Each row comes from the steps of one path. Every step used is in the known rows, and no mark comes twice. Write the path behind each row, first mark first.
Each row is shifted at random along 4 fixed directions that mean nothing.
Known rows:
gito-somu-ganat-temi-sigi: [  16  -75 -292   35   44  135  -29  -84  -97  -45  185  -14 -105 -201
 -160  154   24  354 -185 -126  184  -85  219  237 -108  -56  -99  -62
  203 -135  172  -35  -25   74  -65   85  -27  185  -79    4  109   24
 -168  275 -168   91  130  329 -337   30 -136   67  121 -126 -131  208
  180 -125  139 -162   -1  101]
tanu-latiz-buta-keki: [ -89  -78 -132  -14   71  -81   43  -60  409  321 -123    7  -91  -86
 -149 -405  -14  217 -227   -2  -75  -58  135  360   75 -236  368 -109
  175  -41 -102  254   72  159  -59  117  378  -34 -386  150  194  102
  -82    6 -177 -142  234   59 -277  -79 -150  -88   24 -178 -221 -115
  100 -227  149 -286  -74  -15]
tanu-latiz-buta-keki-dobo: [ -71 -164 -112   31  -42  214    7 -253  565  242 -239 -137 -212 -142
 -213 -416   52  155  144 -139   43 -323  183  552 -158 -128   84 -244
   78 -244  -12  -55  -84   95  137  144  175  230 -390  129  331 -235
 -132 -110   30 -308  219   74 -330 -265 -430  -64  209 -150    4  197
   17 -444  268 -174    4  193]
tanu-latiz-dobo-ganat: [ -66 -203 -181    8  108  106  -23  118  345   36  246   43   31   70
  -62 -294  273  337 -140 -165  -38  166  122  306    3  -92  299  183
  109  181  241  225  -30  136  -94   85  114   14 -186   -3  117  230
  -92  155  -12   37  166   91 -103 -157 -249 -145   73 -536 -204   -5
  155  -33  207 -253   16   86]
temi-somu-ganat-buta-dobo-latiz: [ -26  124 -330 -177   52 -358   16  -79   65   16   54   96   45   20
 -139 -243  -21  394 -314  -14 -150   75  142  100  200 -259  281  -69
   77 -138   20  361  134  204 -237  273  343 -102 -306  216  304  210
    6  343 -301  197  150  210  -23  145 -241  -15 -138 -205 -323 -126
  150   45   20 -310 -193 -143]
ganat-dobo-latiz-buta-sigi-tanu-gito-temi: [-276 -280 -157   53   25   90   12   69  389    2  328  -84   81    6
   68   32  398  319  -76   45   59  119   44   11  -88   43  307  177
   -2  245  124  -17  -12  262   84  182  -18   26 -126  -39 -198  251
  -27   43 -205  221  239   82  -63  -92 -356   83   67 -352 -323  265
  119   -1  169 -354  -29   57]
tanu-ganat-dobo-keki-buta-sigi: [ 168 -269 -245   56   20  334  -10 -105   65  172  -72 -134 -349  -32
 -186 -485 -171  115  -33   64  152  -14   97  321  -28 -158   24  105
 -137  -42  -20 -140  -81   48    7   56  -37  202 -373  -33  413  -62
 -172  -67   43 -282  218   -3 -493 -287 -432  -14  195 -111   95  301
   62 -490  146  107   68  305]
gorep-gito-somu-ganat: [  88   37 -143 -111  -67 -105  170 -335   28 -416  -53   79  -85 -195
 -206  129 -153  215 -186 -283 -164  -93  175  258  -31 -212  -92 -362
  282 -199  -14 -110  261  -43   35   72  285  151 -231  135  390    3
 -157  278 -173  -22  221  158 -308  -27 -203   95  -23 -110 -196  105
   37 -225  244 -140 -175  -16]
keki-buta-sigi-gorep-ganat-somu-gito-temi: [ -24  -59 -355    4  -58 -241  108 -132  324 -222   -3  -54   -6 -220
 -167    8 -101  276 -299 -194  220 -126  137  -10   40 -122   99 -162
   60  130  -38  -96  165  145  150  156   83    9 -228  146   20  198
 -227  -41 -364   85  294  322 -172  -64 -535  193   31  193 -331  200
  159 -101  156 -225 -109 -104]
buta-dobo-ganat-somu: [-101  -82 -274   38  197  231 -274  207   71   88  265   57  163    1
  148    2  677  326 -345 -234  -95  166  275  282 -100  144  261  249
  -10 -115  463  293 -263  120 -149  304 -158  206   38   84  172  326
  -28  249  233  173   26  252  -44   63 -215  -40  -49 -768 -167  192
  110  137  -23 -294  249  240]
dobo-keki-buta-sigi-tanu-latiz-somu-ganat-gito-temi: [ -80  -42 -162   67  223  -39 -152  202 -124  143  190  141  -64 -153
   55 -131  243  236 -594   14  342   91  186  102   16  -19  337   36
 -108 -208   72  355 -102  292 -137  204  142  135 -141  189  230  178
 -139  223    9  -60  146  193 -345  197 -113   32 -108 -628 -199   59
  117  -38    0 -164  259  228]
buta-dobo-latiz-somu-gito-temi-sigi-gorep-ganat: [  86 -129 -327   -3   85   22   96   31  202 -307  131   33 -256   23
 -169  -75    2  309 -160 -119 -209   62  201  195   61 -202  155  216
    0   71  139   34   57   99  -83  138  161  117 -258 -121   69  366
  -37    8  -30 -160  217  -20 -206  -91 -449  -90  107 -373 -147   61
  129 -184  162  -37  -99  118]
dobo-ganat-gito-temi: [-204 -138 -263    1  -49 -357  122   18   17 -334  438  -74  332   42
  -11  198   48  459 -170   87   86  385  -29 -249   59  -90  305   71
  244  542  220   34  296  128  115  114   34 -192  -72  106 -165  401
 -190  237 -438  371  309  114   23 -181 -348  130  -76 -392 -536  129
  215  373  196 -249 -215 -248]
somu-ganat-gito-temi-sigi-gorep: [ 199   -6 -243  -48  -85  237   73 -306   30 -547   26  -65 -428 -241
 -309  275 -273  110 -100  -98  -12 -135  170  237  -84 -171 -184 -239
  139 -366  -34 -272   60  -56   45   56  122  304 -306    7  208 -147
 -255  287  -40 -299  182  142 -456 -198 -392  -15  113  -70   50  329
  114 -505  157  135  -24  206]
sigi-gorep-gito-temi-somu-ganat-buta: [ -12 -142 -362   18  -72 -126   87 -150  144 -443  223  -34   51 -104
 -126  112  196  362 -230  -31  -79  165  145 -175  -30  -32   34  -79
  200  167  153 -186  106  169   96  162   -2  -13  -50   99  -78  254
 -160  157 -238  158  248  219   42 -111 -192  171   37   74 -356  262
  208   59  129 -230 -126  -63]
buta-sigi-tanu-temi-gito-somu-ganat-gorep: [   8  -32 -120  -12  175 -171   80  125  -14 -202   92  156 -176 -178
   51 -220  -94  193 -593  -33 -124   33  146    9  181 -195  393  104
  116 -103 -126  143  302   64  -91   50  231   11 -194  -53  -31  518
 -129  328 -362   24  192  136 -414  143 -131   14 -149  -25 -272 -135
  147 -182   43 -145   53  -37]
keki-buta-sigi-gorep-ganat-somu: [ 194  -12 -251   35   81  284  -80  -48  235  -88 -180   -4 -329 -340
 -205  -93   25  114 -459 -377  160 -272  277  378  -21  -83  -10  -67
 -114 -309    6    8 -153  147  -51  142   62  257 -303  110  344  -26
 -179   -9   75 -245  126  304 -503   20 -478   33   89  -34   32  162
   58 -474   98  -20  202  297]
tanu-latiz-buta-keki-dobo-ganat-somu-gito-temi-sigi-gorep: [  36 -102 -284   25   61  -89   18  -38  371  224    6  -62 -202  -67
 -172 -291  -18  260 -150  -69   -7  -70  194  310   40 -208  282  -18
   12  -22   50  121   33  130  -86  113  222   45 -299   48  147  252
 -154   43  -94 -178  243   40 -160 -205 -377  -74  117  -56 -176   27
  162 -300  136 -200  -40   37]
buta-sigi-keki-dobo-latiz: [ -61  -91 -109  107   87   65  -14  -70  454  282 -219  -15 -323 -192
 -118 -601  -55   81 -253 -216  296 -186  211  209   35 -186  244   47
 -127 -234 -127   56    6   37    9   20  153  114 -452  202  136   35
  -32 -175  -59 -336  189   27 -451 -157 -536    9   67 -187  -57   18
   -5 -345  149  -62   80  211]
gito-temi-sigi-gorep-dobo-latiz-ganat-buta: [-147    9 -203  -36   64  139  -79  -46  240  -70  226  -48   87   -9
 -128  323  508  216 -349 -140   30  -15  234   45  -61   28  240 -143
  -22 -118  107   84 -106  178  -19  364   36   44    5  281  -67  131
 -117  326  -35  229  114  374  -38   78 -220  135  -11 -330 -268  118
  187  172   79 -356   75  -11]
tanu-temi-gito-somu-ganat-gorep-dobo: [ 190  -20 -217  -33  154   55   -4   45 -306 -309  241  107 -211   18
   54  172   92  141 -474  -81 -427  125  240   83   56 -140  172   88
  -78 -208   84   98  123   46 -178  212  121  148  -84  -29  153  402
 -202  461  -35   82  105  152 -272   95   93   45  -22 -173  -67   38
  103 -198   39 -103   45  156]
dobo-keki-buta-sigi-gorep-ganat-gito: [ -73  103 -155  -51  129    7 -181  -61    7  160 -125  132   87 -159
    9  -22  375   84 -662 -160  170  -82  244  155   12   44  321 -257
 -231 -356    1  264 -124  132   -9  346   84  130 -164  471  433  -71
 -132  214  174  -18   67  345 -232  116 -307  147 -184 -471 -203  129
   31  -33  -16 -251  255  155]
latiz-dobo-ganat-somu-gito: [ 289   52 -192 -187  -18  114  128 -260  142  -25 -144   -2 -246  -81
 -188 -139 -274  275  -24 -311   -8  -75  207  553   42 -317 -103 -115
    3 -382   57   50  171 -137 -128   23  344  153 -420   28  575    4
 -147  154   29 -208  185   53 -418 -195 -589 -150   59 -228  -36   38
   13 -540  206   50 -103  125]
somu-ganat-gito-temi-sigi: [  46 -165 -365   37  -29  -85  120  -79  -38 -399  332  -89 -233  -53
 -168  207 -329  272 -176  115   73  193   42  -77   47 -206   76   99
  217  156   25 -149  153  112    0  -35   71   74 -258  -93  -91  181
 -198  203 -344  -10  274   14 -276 -180 -237  -24   94 -102 -189  203
  237 -102  110   22 -157   38]
gito-temi-sigi-tanu-ganat: [-282  -12  -14   35   90 -126  -30   40   21  -22  321   52  175 -147
   16  243  335  127 -432 -192   34   14  160 -157  -52   30  362 -219
  207  -48  -48  144  159   52  107  207  102  -57   68  294 -260  185
 -144  521 -278  313  136  408 -163  216   48  185 -152 -345 -373   56
  196  304   78 -379   59 -149]
gito-temi-sigi-keki-dobo: [-314 -241 -228  223   18  -55  -59  -36  223  253  283 -175   81  -81
  -16  -16  320  181 -139 -136  360    6  207 -249 -181   81  199    8
   32  122  105 -130  -48  108  227  108 -192   -1  -12  249 -389   48
 -130   55 -217  193  207  267  -59  -99 -118  204  143 -163 -289  321
  203  264  140 -324   21   10]
latiz-ganat-dobo-keki-buta-sigi-temi-gito: [-110 -303 -407   76   59  -43   -9   73  -10   46  257 -113   49  157
   41 -343  166  337 -189  243  247  247   52    5   58  -61  253  244
 -318  263  152    2  -36  254   94  146 -161  -84 -202   13   40  356
  -92   30 -239  131  279   24 -111 -135 -405   87   57 -290 -256  268
  173   12  107 -118  -17   55]
tanu-ganat-somu-gito-temi-sigi: [  10  -33 -174   28    6  156  -64 -111 -143 -200  218    5  -30 -185
  -65  256  270  155 -221 -276  -41  -28  242  269 -187   35  -71 -316
  174 -290  127  -31   66 -108   66  269   -7  238  -13  138   94   19
 -215  462  -67  166   97  454 -216   60 -103  194   20 -244  -74  319
   90 -122  115 -237   54  109]
keki-dobo-latiz-buta-sigi-tanu-gito-temi-somu-ganat: [-112  -42 -138  -52   14 -271  110  -51  402 -101  116   43 -144  -51
  -56 -259 -136  282  -79 -158  -61 -137   52   97  110 -230  331  -85
  -63  -26  -82  152  211  206  -13  113  312  -10 -308  143  127  237
  -78  173 -280  -22  240   11 -157  -28 -520   44  -49 -180 -276  -34
   71 -118  181 -163 -141  -55]
gito-somu-ganat-dobo-keki-buta-sigi: [ -34  -22 -295  -68   54 -155  -11 -129    4  249  -59   77   38  -75
 -157 -323  -58  329 -252  -27  192  -26  169  210   55 -149  155  -77
   17  -81   20  139   36   99 -125  140  112   49 -241  156  382   94
 -150  145 -180   87  184  222 -213    9 -270   84   -6  -55 -269  101
  146 -114   98 -284  -62  -30]
dobo-ganat-gorep-gito-somu: [  12 -249 -262  -20 -123  158  131 -226  143 -540   46 -174   79  -82
 -211  -64  173  379   67  -80  -10   75  106  269 -173    3 -201   -9
  233  242  357 -391   72  -46  218  120 -181  179 -120  -94  123   53
 -208  -27  -81   94  248  116 -115 -333 -548  111  191  -62 -204  405
  110  -91  368  -96 -122   64]
latiz-buta-keki-dobo: [-167 -107 -174  -41 -130  -83  102 -397  554  358 -388 -189  -41 -107
 -130 -418 -151  215  138  -36   99 -313  133  370  -39 -195  144 -325
   47 -168 -161  -92   74   63  228  116  196   65 -430  278  321 -195
 -111 -216 -144 -183  290   27 -249 -262 -577   54  118  110 -189  183
   25 -255  210 -213 -178  -31]
gito-somu-ganat-buta: [  38  -52 -277  -42   49   46  -22  -75  -60   -6  106   14  -17 -133
 -174  -44   29  368 -263  -54   38   40  171  188   -7 -111   28    2
  190  -43   99   84  -36  160 -171  116   88  102 -149   52  265   88
 -168  176 -200  129  142  258 -179   44 -115   52   66 -107 -186  124
  169  -45  128 -257  -31   57]
keki-dobo-latiz-somu-gito-temi-sigi: [ -59  -94  -70   77    1  245  -12 -180  120 -223   81  -12 -208 -129
 -154   70  202  205   65 -414   95 -267  303  334 -265  -22 -123 -132
 -131 -364  192  -95  -69   38  123  170   16  320 -219  119  170 -151
 -144  103  143 -135  128  190 -259 -108 -629   82  197 -452   54  314
   -8 -174  288  -45   25  311]
sigi-temi-gito-somu-ganat-gorep-dobo-latiz-buta-keki: [ -32   84 -144 -170  -47  233  -46 -331   71 -222 -195   -6 -104 -140
  -66  212  436   45 -106 -145   -2 -344  269  464 -184   38 -149 -518
 -171 -657   92 -113  -43  -31  109  490   49  367 -182  232  325  -63
 -120  289  145  -62   76  344 -212  108 -397  263   16 -173   -1  370
  -84 -382  193 -217   58  195]
dobo-keki-buta-sigi-temi-somu: [  16   39 -196   -9  138 -169  -16  -57  -70  488 -206   79 -101 -165
 -102 -444 -128  162 -465 -123  367 -153  208   87  102 -185  207 -126
 -228 -322  -74  263   81  186  -70  144  242  -73 -364  352  308   39
  -85   46 -160  -80  184  247 -427  139 -281  134  -87 -155 -219  -67
   44 -109   41  -68   49   29]
dobo-latiz-ganat-buta-sigi-tanu: [-211 -164 -116  -38  -53  263   33  -91  451 -328   65 -144   40 -113
 -173 -132  356  352    9  -52  240  -77   40  387 -138   22   61 -107
   66   -3   92  -99  -75  222  202  253   24  136 -228   26   83 -103
  -35   11 -193   63  224  203 -197  -79 -651   98   78 -504 -170  256
   57  -62  324 -229   13  105]
keki-buta-sigi-gorep: [ -30   67 -126    3  156  -33  -81   33  263   73 -154  156 -122 -263
  -64 -139   54  112 -670 -320   33 -214  248  111  118 -131  336  -41
 -133 -197 -141  288  -22  195 -101  140  213   10 -290  295  163  195
 -134   77  -64 -107  128  310 -338  126 -360   64  -88 -107 -190  -76
  105 -113    1 -200  120   66]
keki-dobo-ganat-buta: [  98   56 -136  -91  107 -116  -12  -34  122  141   55  -19  -94   34
 -131 -274 -180  216 -313 -129 -110   27  138   37  188 -301  352  150
 -165  -48  -12  304   30  143 -204   72  261  -70 -350  266  458  243
 -151  130  -33  -70  159  -26 -214 -171 -627 -121  -69 -317 -134 -117
   84  -27   79  -28   10   74]
temi-somu-ganat-gorep-dobo-keki-buta-sigi-tanu-gito: [ 196  -75 -291  -25   13  129   -1 -166   31 -148 -134    0 -382 -187
 -144 -359  -18  143 -212  -74   12 -129  167  299   -9 -136  -75  -46
 -162 -426   34 -151  -18   48  -24  133   45  312 -301   -7  328  -33
 -125  146    4 -178  135  110 -370  -30 -300  -41   87   59   37  224
   77 -548  128   46   66  279]
buta-keki-dobo-latiz-somu-ganat-gito-temi-sigi-gorep: [-264    1 -194   20  -16 -299  -27 -183  250    2  -20   30   96  -45
  -72 -209  244  260 -145  -32   44   11  214   31  -52  -58  307 -304
  -50 -178   36   82   75   49  185  308   88   76 -212  321  115  122
  -73  214  -40  -24  213  139  -83 -132 -531  135  -28 -372 -283  187
   99   -9  124 -308  -74  -45]
somu-ganat-dobo-keki-buta-sigi-temi-gito: [ -50 -214 -399  -13  -78  -69   60 -200  106  -30   54 -139 -130   13
 -142 -323 -169  209   -5  236  330    3   32   21   17 -127   53   19
 -127   11   -8 -219   29  131  142   74  -75   53 -372   21  164   67
 -155  -52 -218  -51  288   27 -164 -251 -579   97   87   63 -133  393
  128 -202  141  -43  -93   94]
gorep-dobo-ganat-temi-sigi-tanu: [-216   77 -143  -96    9 -286   50  -72  293   48  198  -34  240    8
   -7  169  201  235 -321  -66   61   60   60  -54  128 -145  419  -88
   82   69  -28  153  162   37   52  221  176 -101  -96  324  -34  331
  -53  328 -182  335  175  167  -84  -41 -458   -6 -206 -320 -407 -110
  161  245  120 -347  -72 -172]
temi-gito-somu-ganat-dobo-keki-buta-sigi: [ -90 -292 -373  132   36    1  -83   -8 -178   69  218   -9  -23  -18
   74  -25  227  305 -190   70  299   95  156   31  -92   43  171  227
 -179  128  215 -135  -52  220   21   86 -253  155 -128 -100  114  173
 -148   57 -148  140  193  127  -39  -67 -161  154  160  -62 -163  389
  180  -12  120 -232   59  183]
keki-buta-dobo-latiz-somu-ganat: [  34  -22 -224 -109  -67  -39  118 -228  414 -250 -185  -72 -256 -128
 -299 -239 -306  265   82 -186   16 -289  120  417  -11 -273  -57 -147
  -18 -129  -75    1   -1  160   64  173  287  168 -479   54  416  -79
  -98 -111  -72 -255  271   56 -353 -129 -737  -23  132 -252  -35  159
   34 -337  268  -26 -181  114]
somu-gito-temi-sigi: [-183  -28 -152    3    2 -131   47 -159  -32 -169  221   39   82 -111
   -5  418  166  159 -307 -207   12  -51  210 -112  -91  -35  133 -176
  125 -132   24  -46  216   -5  131  120   83   38  -75  206 -200   98
 -193  278 -298  221  182  354  -43   54 -141  173  -21 -166 -299  223
  151  191  108 -285 -103  -71]

Which path is each row?
[-184   36 -169  -83   63 -122 -122 -112   81 -115  124  107  218  -24
   74  207  563  252 -400 -195 -118   39  238  110  -90   55  232 -255
   24 -203  188  174  -57  192  -31  375   63  206  -17  319  380  110
  -40  348   51  206  113  252   43  124 -194  184 -100 -560 -272  199
   31  157   73 -457   46   85] | gorep-gito-somu-ganat-buta-keki-dobo-latiz
[ -65  -11  -39  -28  -23  110    7 -242  277  -19  -23  -96 -200 -311
 -136  115   25   31 -126 -256 -141 -366  182  165 -144  -91   74 -277
   69 -401 -166 -179   22   19  150  109  128  241 -164   87  164 -139
  -64  339 -127   -6  142  246 -323  -25 -302  -22   58 -166  -30  232
   95 -285  197 -239   65   80] | temi-sigi-tanu-gito-somu-ganat-buta-dobo
[ -24   30 -265  -78  100  -29  -69  -61   -1 -358  162   46  -90  -55
  -56   88  277   90 -610   13 -158  139  231   24   47  -45  147  -94
  106 -246   35   76  -41  -13  -88  235   58  146 -106  219   39  197
 -147  344   16   26   97  196 -109   78  -63   61 -101 -178 -184  184
  158  -42  -33 -213   54  119] | somu-ganat-gorep-gito-temi-sigi-keki
[  39 -116  -61   10  178  328 -144   22  177  398  -65   76 -234 -125
  145 -195  255   69 -367 -257  153 -136  233  303  -71  -15  215   41
 -346 -459    6  160 -175  150  -57   89  100  264 -221  143  411  -77
  -57   82  257 -231   95  109 -442   35 -230  -72   38 -561   10  152
    2 -358   45  -68  304  380] | latiz-dobo-keki-buta-sigi-tanu-gito
[  55 -103 -371  -16  -59  -92  164 -182  200 -151  101  -48 -151  -90
 -325  -46 -207  411    7  -22  142  -11   94  175   21 -214  -31  -16
  191  170   58 -156  116   60  -20   79   96   57 -231  -68   14  196
 -125   69 -270   48  245  123 -239 -201 -427   47  152  106 -239   74
  215 -176  251 -144 -225  -60] | gito-somu-ganat-temi-sigi-gorep-dobo-latiz
[ 154 -103 -287  111   81  238  -11   30 -224 -466  226   56 -336 -235
 -159  106  -13  328 -337  -82  -25  101  281  252  -48 -121 -121   72
  125 -223  165   -6  -52   83 -127   34   53  240 -167  -80   94  183
 -197  272   37 -178  137  142 -413    8 -179  -50  124 -272   -2  197
  168 -321  113   48   44  286] | latiz-somu-ganat-gito-temi-sigi-gorep
[ -54  -10 -342  -37   84 -212  -51   53  105 -212  288  -12 -194    2
  -28  201  -32  175 -407   54   44  134   97  -75  108 -158  305   74
  -66   14  -30  184  -35  213 -130  208  154   97 -242  115   23  242
  -76  260 -140  -51  198   46 -163    8 -248    6  -30 -478 -196  142
  173  -45  -15 -152  -44  100] | somu-ganat-gito-temi-sigi-keki-buta-dobo-latiz
[ -42 -345 -476   42  -18 -270  143  -35  364  213   60 -106   34  140
  -16 -426 -159  415 -133  146  302  260    8  -66  148 -170  339  252
  -99  530   40  -63   79  223   97   21   -4 -104 -311    8   71  260
  -74 -260 -235   34  352  -99  -97 -354 -514  -14  132  -45 -404  114
  222  -16  137 -156 -159  -62] | latiz-dobo-keki-buta-sigi-gorep-ganat-gito
[ -13  -39 -239   23   52 -261   42  -47  133  -39  227  -11   32  -15
  -66  -12  -28  337 -240 -204  -39   24  171  -79   71 -170  262   58
  -65  189  153   85  124   81   -9   85   50  -66 -114  200  137  393
 -138  239 -100   94  200   75 -129 -224 -583   27  -16 -202 -302    5
  162   92  137 -128  -71  -63] | keki-dobo-ganat-temi-sigi-gorep-gito-somu
[-245  -62 -187   -3   81  -55  -39   27  331   57   72   91   91 -157
   31  -93  370  282 -326 -215   23 -216  217  317  -23  -25  249 -219
  154 -145   96  253   66  203  -24  270  182   30 -147  219  -52  187
  -75  238 -253  177  142  426  -39  180 -142  115  -43 -176 -310   22
   85    5  119 -474  -30  -54] | tanu-latiz-buta-sigi-temi-somu-gito
[ -12 -212 -352   -7  -46   35   60 -195  195  -78  -46  -95   39   14
 -150 -371  123  372  -40   31  135   53  128  288  -38  -82   38  -70
 -142  110  121 -155  -20  107  144  175  -66   64 -201   72  335   91
 -129   12  -97    7  282   89 -184 -241 -495   88  107 -154 -242  303
  128 -229  220 -165  -72   21] | latiz-ganat-dobo-keki-buta-sigi-gorep-gito-somu
[-169 -275 -327   39   22   59   40   86  334 -354  264  -54  148   27
  -91  -98  435  526 -192   16   89  225   67  166  -28   24  191  165
   73  446  274  -23  -54  344   44  230  -77   -3  -93  -66  -59  318
  -20  -28 -253  229  258  143   39  -92 -430  156  109 -389 -366  164
  172  170  247 -337  -79   -6] | dobo-latiz-ganat-buta-sigi-gorep-gito-somu
[-246 -327 -425  156 -118 -322  144 -135  188 -208  348 -183  165  -86
  -28   98  101  429  -59   46  270  180   61 -199 -110  -10   11  -19
  336  504  163 -340  145  142  276   35 -175   -9   -8    4 -301  216
  -71   21 -457  332  345  136   22 -201 -152  226  157   20 -440  354
  233  226  248 -371 -257 -129] | gorep-gito-somu-ganat-temi-sigi-keki
[-202 -192 -272  123    1 -251  104   41  116 -310  424   -2   86  -74
 -182  -74   43  454 -123   29   46  200  119   45  -43 -132  169  -49
  409  290  156   67  162  159   68  115  130  -39 -127   -5 -192  287
 -161  284 -377  230  272  205  -86  -85 -139    6   73 -266 -343   78
  254  112  249 -343 -184 -117] | tanu-latiz-somu-ganat-gito-temi-sigi
[ -72  -83 -260  -21   38   40  -34  -59  376 -230   76   56 -136  -30
  -40  -73  247  303 -160 -262   -5 -161  208  273  -19  -42  174  -60
 -107 -129  168   82  -56  236  -65  229   71  177 -196  168  196  140
  -84  117   48  -83  149  123  -52  -20 -512  107   40 -222 -183  143
   60  -90  113 -171   -8  147] | keki-dobo-latiz-buta-sigi-gorep-gito-temi-somu-ganat
[  32  -12 -144    5  120  -21  -62   58  127   36  233   -1 -146  -86
  -36    3  111  211 -236 -311   16  -87  206  247  -13 -119  245   55
 -110 -167  132  206  -24  100 -129  119  151  133 -159  113  189  249
 -163  296   23  -31  127  101 -171  -48 -478  -72   -3 -385 -113   47
  112 -122  122 -129  107  163] | keki-dobo-ganat-somu-gito-temi-sigi-tanu-latiz-buta
[  68 -177 -334  -55  -39  -63   93 -146  313 -234  -52 -159  -90  -32
 -142  -87 -110  302  -23 -145  -57 -104  117  191  -34 -155    0   99
  -37  240  159 -156   -7  158   81  161   -2  161 -252  -48  287  166
 -144 -134  -85  -54  288   27 -197 -240 -599    9  191 -106 -166  266
  115 -161  226  -73 -130   69] | keki-buta-dobo-ganat-gorep-gito-somu
[-153 -242 -389   70   41 -191   78  120  344  -63  239  -29  -47  -59
  -49 -251  -25  425 -207   80  104   49   53  163  103 -159  280   78
  251  311  103  136  113  319  -62  112  142  -61 -254  -36 -174  381
  -73   99 -455  130  273  148  -99  -31 -201   10   63  -31 -359   -9
  204  -45  139 -309 -168  -94] | tanu-latiz-buta-sigi-temi-somu-ganat-gito
[-353  -40 -297  -81 -107 -300  -26 -260  360  265  -75 -136  330  -30
  134  -84  303  413    0   18  146 -183  148  201  -47  -14  220 -358
   -5  -90  105   78   80  138  214  320   20   10 -136  392  201    1
  -90   86 -204  216  228  260  116  -73 -517  186  -24 -107 -400  284
   72  123  110 -463 -177 -150] | latiz-buta-keki-dobo-ganat-temi-somu-gito
[ -38  -65 -213   -4  182  192 -210  127  115  259   88   62   33   20
   63 -216  460  145 -621   64  -69  146  180  103  116   -2  464   70
  -73  -84   14  291 -174  170 -205  329    2   82  -66  289  268  295
  -98  205  115   97   53  253 -104   51 -132   62 -117 -307 -160   21
  125   64  -95 -323  253  155] | tanu-ganat-buta-sigi-gorep-dobo-keki
[ -65  -47 -313   19   63  162 -155    6  -20 -422  371   61  -56  -47
   31  499  432  159 -450  -63  -80  154  198    8  -63   82  171   -8
   35 -157  178    6 -155   99  -66  255 -114  272   22  132  -65  194
 -171  442  101  107   59  254  -47   22  -97   45  -32 -401 -143  297
  201   33  -28 -218  132  212] | somu-ganat-gito-temi-sigi-gorep-dobo
[-301 -206 -361   99   18 -473   28    8  232  257  187  -59  237  163
   42 -532  193  496  -42  174  176  294   53 -128   63 -106  431   86
 -104  333  177  158  139  224  177  214  -11 -171 -212  168  -62  366
   19   16 -364  191  312   -3  -15 -186 -456   93   16 -368 -452   71
  172  207  130 -283 -198 -156] | buta-keki-dobo-latiz-ganat-temi-somu
[-174 -319 -224  133  -35 -237  162   36  436 -216  285 -105  -86  -23
 -105 -496 -151  437   81   57   78  119  -29  -90   35 -191  250  257
   26  416   30  -87  117  279  153  -17   60  -32 -316 -102  -78  360
  -57 -167 -360   47  344 -144  -92 -313 -761   -4  137 -193 -247  125
  144   11  309 -137 -175   29] | keki-dobo-latiz-somu-ganat-buta-sigi-tanu-gito
